(in the rows, 128 means zero)
Known rows:
vofloplen: [181  87 141 159  76 144 127 149  99 124 122  62 106  92 178 113 155 169
 130 134 127 154 124 123 132 145  81 135  79 107]
tupar: [108  98 125 157 122 131 129 146 150 127 159  69 125 126 147  85 113 108
  88 131 178 152 107 117 126  94  91 147 122 170]
mostum: [137 111 173 179 107  94 141  87 116 148 117  69  66 102 144 155 154 106
 121  96 152 187 106  25 165 134 142  94  85 105]
kebim: [209  72 123 147  90 133 122 168  83 122 114  72  60 107 137  96 135 144
 128 147 125 135 124  93 141 104 131 161  81 112]
letrivir: [113  95  96 162 115 118 108 165 108 146 132  48  91  93 133 166 107 123
 181 154 172 102 141  87 162  64 115 135 145 129]
dazam: [124 140 106 130 138 129 140 116 131 143  84 156  70 125 134  96 153 122
 154 135 113 121 112 138 139 155 130 128 136  74]
beti: [120 137 158 119 114 131 124 138 136 121 137 115 125 115 154 159 129 123
 119 138 123 133 129 155 118 131 122 139 118 156]
seso: [177 138 122 133 146 133 115 119 130 106 137 176  77 133 108  96 130 164
 106 156 103 114 107 174 115 150 100 138 136  91]
skipes: [124 129 133 112 126 128 145 157 129 131 125 109 163 125 131 112 131 123
 138 122 127 113 132 137 130 104 133 147 128 143]
botezi: [ 94 138 114 151 136 115 161 117 139 151  88 175 158 143 128  88 145  79
 147  87 119 127 129 133 120 139 128 112 150 128]
pezis: [ 98 139 125 129 181 133 138 113 127 125 143 202 156 137  64 160 113  91
 116 102 117 126 164  97 119 113 153 104 168 158]
gatrer: [149 141 117 130 157 132 140 103 103 132 110 197 105 136  89 113 149 125
 118 104 100 114 149 127 124 156 138 105 132 105]
skuvo: [111 119 104 128 149 135 130 129 117 124 127 147 126 130 116 117 127 103
 130 130 138 122 153 138 116 122 140 125 153 157]
letra: [166 128 117 122 120 150 129 127 117 110 139 172 110 115 142 114 134 170
 100 143  82 107 121 207 101 159  96 141 132 116]
brelun: [140 124 104 126 145 144 119 105 121 135 106 157 146 128 128 123 136 149
 137 120 119 124 149 155 129 146 120 108 109  97]
stoflon: [133 132 141 104 137 121 139 161 130 129 116 113 173 131 121 132 123 121
 136 125 123 120 142 133 128 106 141 148 117 139]
magrus: [119 143 126 137 161 102 127  94 138 142 107 195 108 155 100  90 128 121
 124  93  97 126 112 109 139 161 147  98 161  88]
stemuk: [106 142 115 138 165 136 129 120 142 112 176 136 139 123  75 160  91 132
  94 132 137 112 133 115 118  91 111 125 162 151]
kupluskor: [123 125 118 103 147 128 136 149 140 123 134 143 166 136 108 109 125 109
 106 129 130 124 131 159 114 113 124 142 119 163]
graribro: [172 115 122 147  89 112 110 144 111 110 145 148 101 134 166  89 129 157
 120 141 103 130 109 176 110 170 104 136 143 114]
nabrogror: [165 121 116  89 143 141 139 155 132 125 108 162 109 130 127  82 136 152
 113 150  93 102  91 180 118 134 115 146 131 100]

Facts:
{bapeplum, birin, brelun, briseti, bropun, daplabron, dazam, defir, drosketri, droski, drotregru, fase, flebasir, fleme, fuskon, klazor, kleki, klodrir, klokel, koban, kupluskor, letrivir, letrun, magrus, nabrogror, padi, pletepor, plisul, reman, ruklir, skanan, skobasti, subas, tira, trunemi, vastiman, vatrim, zozo} γ b
{beral, bopaskun, bragrobe, brokil, brusesu, ditrar, drogri, feme, fezo, fipa, flatrum, fledre, gatrer, gigum, gozovul, greni, grudrugal, kebim, latrek, lopliklin, paruk, pezis, plaklam, pleplu, pover, rigre, rubal, skabis, skevam, skuvo, stiplu, tatim, tonem, tredrun, trofak, vidril, viflo} γ c
{beti, brugul, drutrul, fatrel, fegror, fetri, graribro, grigus, keplidro, klasiplol, kloflimil, leklak, letra, minu, mostum, muflun, nobruk, paplun, pinar, plagre, ploflen, rurul, skotu, steflem, stozum, susok, trakis, trofli, tubris, tugra, vedo, vofloplen, ziren} γ d
{botezi, brigri, broston, bupel, disten, fepli, flegi, flidrabrem, flokam, fogrik, fusim, grapleskos, gunal, kadra, kigok, klute, kubir, ludri, nilun, noso, rupum, skipes, stiror, stoflon, tizi, vodun, zamul, zapor, zener, zoskel, zuro} γ e
{braflir, brobrok, brotro, desal, dranem, dunus, dusam, fesigor, fesko, fluflun, geklu, goral, gragar, grekluk, klonu, lobaskan, lodegrak, masen, miklak, mobafor, nime, notra, nuplen, pigal, plikle, punedrer, puplil, raflen, riti, rugrol, sefu, seso, skavo, skegrun, skibran, sona, stemuk, stoklin, taran, teko, toles, trunil, tupar, vefla, vesu, vibrok, zazus, zibel, zumer} γ a
bapeplum δ: zibel, skavo, vefla, botezi, fesigor
braflir δ: reman, nobruk
brokil δ: rupum, skotu, pigal, riti
disten δ: letrivir, ploflen, flebasir
drosketri δ: dazam, nabrogror
dunus δ: fase, brotro
fatrel δ: vastiman, tugra, dusam
feme δ: beral, klonu, tupar
fesko δ: dusam, stiror, grapleskos, vatrim
fezo δ: skobasti, rupum, flebasir, sefu, lobaskan
flatrum δ: drotregru, letrivir, briseti, trofak
flokam δ: reman, zamul
gatrer δ: trakis, pigal
grudrugal δ: beti, muflun
kadra δ: plaklam, graribro, drutrul
kigok δ: geklu, lobaskan
klasiplol δ: dranem, kleki, rigre, plisul, vesu
klazor δ: droski, skuvo
klodrir δ: drutrul
kubir δ: stoklin, vofloplen, lobaskan, ziren
latrek δ: goral, trofak
letrun δ: plikle, toles, pinar, tupar
magrus δ: goral, skavo, pinar
miklak δ: nilun, rurul, skavo, tupar
minu δ: letra, bragrobe, gunal
mostum δ: kloflimil, tonem, rubal, botezi
nuplen δ: grigus, klonu, flegi, pigal, greni
pezis δ: pletepor, droski, beral, gragar, ditrar, tupar
pleplu δ: plikle, fusim, letrivir, brusesu, skanan, sefu, fleme, fledre
puplil δ: kloflimil, briseti, skipes
ruklir δ: skibran
skabis δ: gozovul, klute, brobrok, riti
sona δ: gozovul, koban, graribro, tugra, taran, defir, rurul
steflem δ: trofli, raflen, paplun
stemuk δ: kupluskor, beral, fepli
teko δ: zumer, rupum, tonem, plisul, botezi, tupar
tizi δ: klute, fluflun, brelun, gunal, vofloplen
tredrun δ: ludri, punedrer, rurul
zapor δ: kleki, flidrabrem, dazam, zuro, skanan
zoskel δ: skobasti, beral, vefla
zozo δ: zener, lobaskan
[briseti, letrivir] κ vastiman
[briseti, fezo, tira] κ vodun
[briseti] κ muflun
[briseti] κ stemuk
[brotro, letrivir] κ bropun
[bupel, fesko, leklak] κ subas
[bupel, droski, kubir] κ bopaskun
[ditrar] κ vibrok
[ditrar, fase, plikle, zoskel] κ pezis
[droski, letrivir] κ zener
[droski, rubal] κ tugra
[droski] κ pleplu
[fase] κ nobruk
[fesko, tubris] κ pletepor
[fesko, kebim, ludri, skobasti] κ padi
[fesko] κ fegror
[fesko] κ disten
[fesko] κ dazam
[fesko, mostum, trunemi] κ magrus
[fesko, riti] κ nuplen
[fezo, zoskel] κ miklak
[fipa] κ klazor
[fipa] κ brusesu
[fipa, mostum] κ botezi
[grapleskos, lobaskan, mostum] κ gozovul
[grapleskos, plikle] κ birin
[grapleskos, plagre, skibran] κ trofak
[grekluk, letrun, vofloplen] κ braflir
[grekluk, skevam, vefla] κ stiror
[grekluk, kebim] κ fepli
[grekluk] κ brobrok
[kebim] κ graribro
[kebim] κ stiplu
[kebim, leklak, punedrer] κ seso
[klokel, vefla] κ lodegrak
[klokel, puplil] κ zibel
[klokel, punedrer, puplil] κ letra
[kubir] κ desal
[kubir, tubris] κ koban
[kubir, plikle] κ grudrugal
[leklak, plagre, vefla] κ ploflen
[letrivir, rigre, taran] κ zamul
[letrivir, skevam] κ fledre
[letrun] κ fogrik
[lobaskan, toles] κ klodrir
[lobaskan] κ zumer
[lobaskan, notra] κ trakis
[lobaskan] κ sona
[lobaskan] κ ziren
[lobaskan] κ fesigor
[mostum, taran] κ gigum
[mostum] κ rupum
[mostum] κ minu
[mostum, sefu] κ pigal
[mostum, riti, tubris] κ gunal
[mostum] κ pinar
[notra] κ kigok
[notra] κ rurul
[plagre] κ zazus
[plagre] κ brelun
[plagre, sefu, trunemi] κ gatrer
[plagre] κ feme
[plikle, tubris] κ drutrul
[punedrer] κ nilun
[puplil, skobasti] κ nabrogror
[puplil, vofloplen] κ zapor
[rigre, trunemi] κ reman
[rigre, stozum] κ flokam
[rigre] κ tizi
[riti] κ mobafor
[riti] κ fatrel
[sefu, tubris] κ paruk
[sefu, tatim, teko, vofloplen] κ goral
[sefu, tatim] κ skavo
[skanan] κ fusim
[skegrun] κ kupluskor
[skegrun] κ dusam
[skevam] κ ruklir
[skevam, skibran] κ beral
[skevam] κ lopliklin
[skibran, stozum] κ daplabron
[skobasti] κ vedo
[skobasti] κ flatrum
[skobasti] κ rugrol
[stozum] κ skuvo
[taran] κ brigri
[taran] κ trofli
[taran] κ noso
[taran, zoskel] κ brokil
[tupar] κ flebasir
[tupar] κ fetri
[viflo] κ stoklin
[vofloplen] κ fluflun
[vofloplen] κ bragrobe
[zoskel] κ flegi
[zoskel] κ bapeplum
[zoskel] κ tonem
[zozo] κ grigus
[zozo] κ trunil

Rows:
No name comes twice in this set of rows, the named rows included.
[ 98 100 121 188 101  94  86 100 129 130 148  38 101 140 153 180 106 125
 153 125 194 170 143  71 149 117 129 108 123 122] : taran
[105 126 101 156 161 117 137 108 134 130  73 182  88 133 112  97 123 112
 116 104 119 140 123 125 125 154 125 108 145  93] : pletepor
[106  96 118 160 128 130 120 147 112 137 126  82 117 120 119 137 122  96
 134 125 162 159 145  87 130  95 143 126 130 159] : ditrar
[ 98 140 125 108 118 124 113  76 128 147 105 192 173 185 157  94 150  97
 136 100 125 150 139 136 124 198 147  94 125 124] : gozovul
[108 134 178 125 111 128 143 109 150 149 127  94 170 130 159 102 135 113
 101 122 159 172  92 103 136 130 122 130 108 152] : toles
[104 145 102 138 159 136 122 116 113 131 154 175 164 137  74 184 127 120
 151 106 128 117 176  94 129 132 142  98 174 145] : brokil
[132 118 119 118 110 136 125 133 125 137 123 113 206 141 149 117 133 134
 146 111 130 125 167 146 118 149 112 142  91 133] : klute
[124 115 155 133 106 124 121 114 105 148  99  88 123 125 143 130 145  96
 135 123 153 159 123  66 144 142 166 116  81 133] : fipa
[164 129 128 128 141 122 149 132 117 148  96 164 121 126 109 116 141 138
 146 106  81 102 131 104 149 141 134 118 147  77] : disten
[105 146 106 149 142 127 129  77 132 150  69 185 158 146 146 137 145 124
 166  90 115 133 158 149 128 180 134 102 122  88] : gunal
[115 123 124 122 144 119 106 147 127 126 148  83 133 110 108 176 100 125
 156 127 154 123 156 116 140  81 137 133 135 149] : tira
[101 101 138 166 153  99 131 145 115 139 140  47 151  99 102 188 122 111
 144  95 159 136 170  35 146  52 144 120 124 145] : zoskel

The same nodes again, as new rows of numbers:
Known rows:
tira: [125 139 113 128 124 118 111  91 116 129 125 131 139 106 136 158 135 166
 132 151 165 126 137 134 123 129 120 127 124 110 133 130]
plaklam: [133 132 131 141 124 133 141 134 129 113 135 119 130 134 127 119 136 141
 131 137 145 136 135 131 130 132 129 126 129 143 114 128]
fegror: [117 120 125 110 140 132 114 112 138 140 113 116 112 138 121 123 120 101
 102 105 102 132 111 113 125 114 113 140 127 127 139 132]
vibrok: [129 133 128 131 108 110 118 141 129 132 134 138 131 119 137 143 139 127
 129 136 142 114 122 124 131 122 133 140 120 111 148 129]
reman: [103 111 105 139 137 109 136 104 129 102 161 124 168  92  93 135 139 101
 164 129  67  92  84 109 149  84  92 124  90 153 144 105]
trunemi: [147 127  95 118 147 143 121  94 125 146 103 127 114 120 114 159 110 135
 127 129 135 149 132 133 136 106 117 126 149 146 154 121]
rubal: [127 133 107 135 129 141 143 113 134 128 113 127 139 121 123 138 130 151
 146 138 158 143 139 130 130 134 113 138 132 141 117 130]
ploflen: [ 85 119 128 114 126 136 135 121 147 125 123 113 120 138 124 107 134  99
 105 106  97 140 117 110 126 136 102 139 105 152 118 140]
brokil: [126 141 138 126 131 103 115 143 119 145 120 133 140  86 132 138 137 141
 109 123 162 104 120 118 136 114 127 164 101  78 138 140]
fase: [129 122  29 161 138 114 124 112 183 208 118 176 139 103 139 143 103 126
 125 191 188 113 103 105 121 148 100  67 177 185  97 156]
stiror: [ 94 116 128 121 130 151 165 163 125 124 119 136 135 127 131  94 139 118
 139 100 105 136 133 115 122 163 129 133  87 107  90 134]
drutrul: [119 127 109 126 124 118 130 128 158 117 139 122 111 136 115 123 129 104
 104 119 138 141  95 109 135 119 104 153 114 115 147 121]
tatim: [146 124 129 127 148 146 133 121 114 146 114 119 121 127 117 141 115 142
 134 128 126 138 141 140 131 115 134 122 153 149 124 126]
miklak: [126 141 143 124 104  99 100 141 109 142 124 145 136  99 146 147 146 135
 118 136 151  94 130 122 126 128 138 151 108  77 146 138]
tizi: [130 124 133 122 141 123 131 158 112 153 110 140 131 101 132 125 125 138
 127 111 141 112 136 122 119 130 138 144 100  40 121 133]
stoflon: [143 126 134 135 138 130 130 150 122 131 135 133 132 132 128 107 123 144
 141 124 134 129 137 131 117 146 149 116 121  76 103 124]
vatrim: [126 138 126 138 113 125 134 113 127  98 145 127 127 134 130 126 133 129
 127 138 144 135 128 131 133 135 127 116 136 151 121 132]
stoklin: [121 132 144 135 102 113 136 149 132 110 140 135 131 136 137 122 143 117
 131 139 127 126 127 129 132 140 140 120 130 147 123 128]
plisul: [126 136 129 139 120 124 140 114 134  98 147 123 126 133 133 129 138 129
 130 144 140 133 124 130 134 135 125 112 139 154 122 128]
pinar: [133 123 114 130 135 117 129 123 162 118 140 122 108 150 109 121 123  97
  98 123 133 148  92 111 133 110 105 143 129 117 153 119]
brigri: [138 124 120 130 135 117 143 157 130 137 127 150 138 107 128 125 130 134
 136 125 152 128 117 113 127 131 125 148  94  51 119 120]

Rows:
No name comes twice in this set of rows, the named rows included.
[171 115 100 139 151 144 153 140 134 126 118 139 116 141 107 126 106 142
 156 135 148 168 131 139 132 130 123 121 141  89 122 102] : grapleskos
[101 134 119 119 114 111 124 117 126 126 125 134 145  99 142 141 147 132
 116 127 139 106 124 112 134 133 118 149 100 112 130 144] : bropun
[134 141 155 122 132 111 116 131 115 135 130 121 112 120 128 134 126 115
 104 118 138 102 119 127 134 110 150 135 132 106 153 135] : klazor
[152 137 164 134 119  97 104 157 119 133 157 129 105 139 134 125 129 113
 109 127 141  97 123 140 132 109 162 125 149  96 149 125] : sona
[130 133 140 117 137 143 106  85  88 144 104 109 119 121 136 144 119 147
 128 128 112 122 161 148 122 137 148 106 156 144 125 135] : letrun
[134 129 121 132 136 117 133 160 144 137 138 139 130 104 122 136 130 113
 107 113 159 117 108 119 140 105 130 157 111 103 148 127] : gigum
[137 128 143 113 138 157 104 103  84 163  96 115 113 134 133 143 116 145
 145 125  96 126 171 160 118 138 144 104 166 158 129 126] : puplil
[146 113 107 117 159 152 132 134 113 158 103 132 124 122 117 131 107 147
 152 119 128 152 150 133 123 132 132 130 125  88 119 118] : bupel
[103 126 135 126 126 138 131 129 117 138 116 122 146 108 137 130 138 135
 127 118 126 112 139 121 127 132 124 139 108 138 116 145] : lopliklin
[133 130 110 121 136 128  97  77 124 141 107 118 133 133 119 142 118 160
 124 150 140 149 132 134 112 131 104 127 139 116 139 124] : stozum
[130 134 126 128 128 110 134 131 136 122 142 135 118 114 127 142 128 107
 107 120 147 114 110 121 142 107 134 145 118 115 150 131] : birin
[121 119  87 150 135 103  97 148 152 235 117 173 134 108 156 126 111 111
 116 168 149  65 114 112 108 144 133  64 177 165 101 162] : dunus
[130 128 109 139 122 120 152 160 136 114 142 153 139 116 127 118 136 143
 140 132 158 139 121 112 130 142 122 142  89  63 104 120] : flegi
[153 133 173 136 143 105 123 168 108 128 153 130 116 135 123  99 124 127
 116 118 135 100 122 131 117 133 166 118 123  57 117 119] : kigok
[128 127 139 109 141 120 131 143 129 144 118 127 106 109 128 141 121  90
  98  92 117 101 113 120 144  96 139 149 122 106 159 137] : magrus

Now the same nodes, written a new way:
Known rows:
mostum: [133 118  77  77  75 220 136  94 166 134 144 121 115 132 105]
seso: [132 141 136 129 166 102  96 134  91  99 136 127 161 155 121]
rugrol: [129 130 140 135 150 115 113 115  99 106 141 131 151 145 123]
fledre: [145 149 148 162 155  86 118 170 135 124 128 120 116 130 163]
fuskon: [127 120 136 139 131 126 140 125 127 133 132 133 125 134 139]
pover: [122 139 134 140 123 130 142 115 127 128 139 132 123 122 132]
stiror: [114 128 147 124 165  80 123 169  81 117 136 123 131 134 134]
trofli: [141 148 120 158 136 117 122 153 153 140 113 121 136 108 123]
trofak: [135 156 102 131 166 123 105 125 114 135 123 127 121 111 172]
grapleskos: [114 109  90 103  92 165 153 121 137 169 148 137 107 104 105]
paruk: [142 162  81 117 131 129  96 140 120 149 131 151 132 136 143]
letrun: [124  95 175  80 127 165 155 107 120 107 140 115 121 167 140]
nime: [131 124 140 147 135 122 134 107 129 128 128 125 144 117 112]
stemuk: [147 119 163 139 143 105 143 156 152 111  71 122 158 139 119]
tizi: [115 135 121 123 123 104 117 177 137 133  91 109 114 111 127]
brokil: [126 169 137 149 120 105 107 177 161 129  72 130 117 118 143]
tupar: [143 101 152 104 131 156 174 100 154 117 121 131 143 140 106]
skuvo: [131 141 142 145 142 110 127 142 133 137 127 139 122 128 145]
skipes: [120 111 138 129 136 123 145 140 119 145 132 117 113 109 122]
skotu: [123 130 145 140 133 113 138 116 133 124 132 129 134 124 119]
drotregru: [129 117 137 139 130 136 139 118 124 141 136 125 112 122 146]

Rows:
No name comes twice in this set of rows, the named rows included.
[137 107 153 160 111 135 145 138 154 109 140 106 126 132 113] : brotro
[146 149 157 121 154  91 141 157 132 133 106 150 153 165 141] : beral
[118 175  93 143 133 135  96 165 138 120 118 151 141 106 113] : drutrul
[ 83 159 134 124 131 141 112 102 121 132  65 156 126  78 151] : klodrir
[147 131 132 126 135 129 140 163 159 126  87 108 127 123 173] : bapeplum
[127 143 126 130 156 133 139  86 126 141 101 142 134  88 129] : rurul
[148 124  82 109  75 184 130 121 159 135 180 129 131 144  98] : tubris
[ 96 126 147  91 167 105 113 145  76 107 118 114 123 127 135] : zapor
[127  69 118 119  68 148 137   9 154 193 110 122 102 111  74] : lobaskan
[159 133 137 131 163 127 134 159 157  98  66 103 150 125 161] : miklak
[109 159 126 129 160 118 131  81 117 156  84 159 139  78 123] : trakis

